[[ 51  52  34 -19  13 -11  37 -24  42 -47  39  -1  45 -52 -56 -43]
 [ 33   9  54 -40  48  -8  45  48 -49 -43  14 -11  52 -43  -3 -33]
 [ 48  24  11 -60  32 -50 -13  39  10  48  44  58 -25 -50 -60   3]]
:
[[ 51  52  34 -19  13 -11  37 -24  42 -47  39  -1  45 -52 -56 -43]
 [ 48  24  11 -60  32 -50 -13  39  10  48  44  58 -25 -50 -60   3]
 [ 33   9  54 -40  48  -8  45  48 -49 -43  14 -11  52 -43  -3 -33]]

[[-44 -14 -23 -52   9  -1  -2  -1  -7  -2 -34  -1  -1 -55   3]
 [-24 -20 -21 -25 -16 -26 -22 -25 -21 -27 -22 -27 -24 -25 -21]]
:
[[-24 -20 -21 -25 -16 -26 -22 -25 -21 -27 -22 -27 -24 -25 -21]
 [-44 -14 -23 -52   9  -1  -2  -1  -7  -2 -34  -1  -1 -55   3]]

[[ -8  10]
 [  0  37]
 [-35  32]
 [-33  21]
 [ -7   4]
 [ -2  11]
 [-23  15]
 [-18  16]
 [-56  35]
 [-44  33]]
:
[[  0  37]
 [ -2  11]
 [ -7   4]
 [ -8  10]
 [-18  16]
 [-23  15]
 [-33  21]
 [-35  32]
 [-44  33]
 [-56  35]]

[[ -5  -4  -7 -10   0  -3  -4  -8]
 [ -2  -4  -7  -6   1  -8  -3   0]
 [-14 -16 -18  -9  -1 -13   4 -12]
 [-48 -44 -44 -26   1 -14  11 -50]
 [  0   6   6   7  -4   9   0  -3]
 [-10 -19 -24 -23   5 -28  -5  -3]
 [ 11  11   3  -2  -5 -11 -10  12]
 [-21 -34 -31 -19   9 -23   8 -12]
 [ 35  36  39  27  -2  22  -3  34]
 [-38 -30 -32 -14  -2  -7  13 -42]
 [ 10  11  10   6  -2   5  -3   9]]
:
[[ 35  36  39  27  -2  22  -3  34]
 [ 11  11   3  -2  -5 -11 -10  12]
 [ 10  11  10   6  -2   5  -3   9]
 [  0   6   6   7  -4   9   0  -3]
 [ -2  -4  -7  -6   1  -8  -3   0]
 [ -5  -4  -7 -10   0  -3  -4  -8]
 [-10 -19 -24 -23   5 -28  -5  -3]
 [-14 -16 -18  -9  -1 -13   4 -12]
 [-21 -34 -31 -19   9 -23   8 -12]
 [-38 -30 -32 -14  -2  -7  13 -42]
 [-48 -44 -44 -26   1 -14  11 -50]]

[[ -8  14]
 [-15  19]
 [ -7  24]
 [-41  62]
 [ 26  45]
 [-26  21]
 [ -5  18]
 [-12  12]
 [ -3  16]]
:
[[ 26  45]
 [ -3  16]
 [ -5  18]
 [ -7  24]
 [ -8  14]
 [-12  12]
 [-15  19]
 [-26  21]
 [-41  62]]

[[-14  54 -26 -25 -20]
 [ 10 -45  17  23  22]
 [  0   9  -6   0  -3]
 [ -5 -14   6  10  15]
 [  5 -49  21  21  20]
 [  7 -27  17  10   2]
 [  6 -41  19  14  21]]
:
[[ 10 -45  17  23  22]
 [  7 -27  17  10   2]
 [  6 -41  19  14  21]
 [  5 -49  21  21  20]
 [  0   9  -6   0  -3]
 [ -5 -14   6  10  15]
 [-14  54 -26 -25 -20]]

[[-4 53]
 [ 0 49]]
:
[[ 0 49]
 [-4 53]]
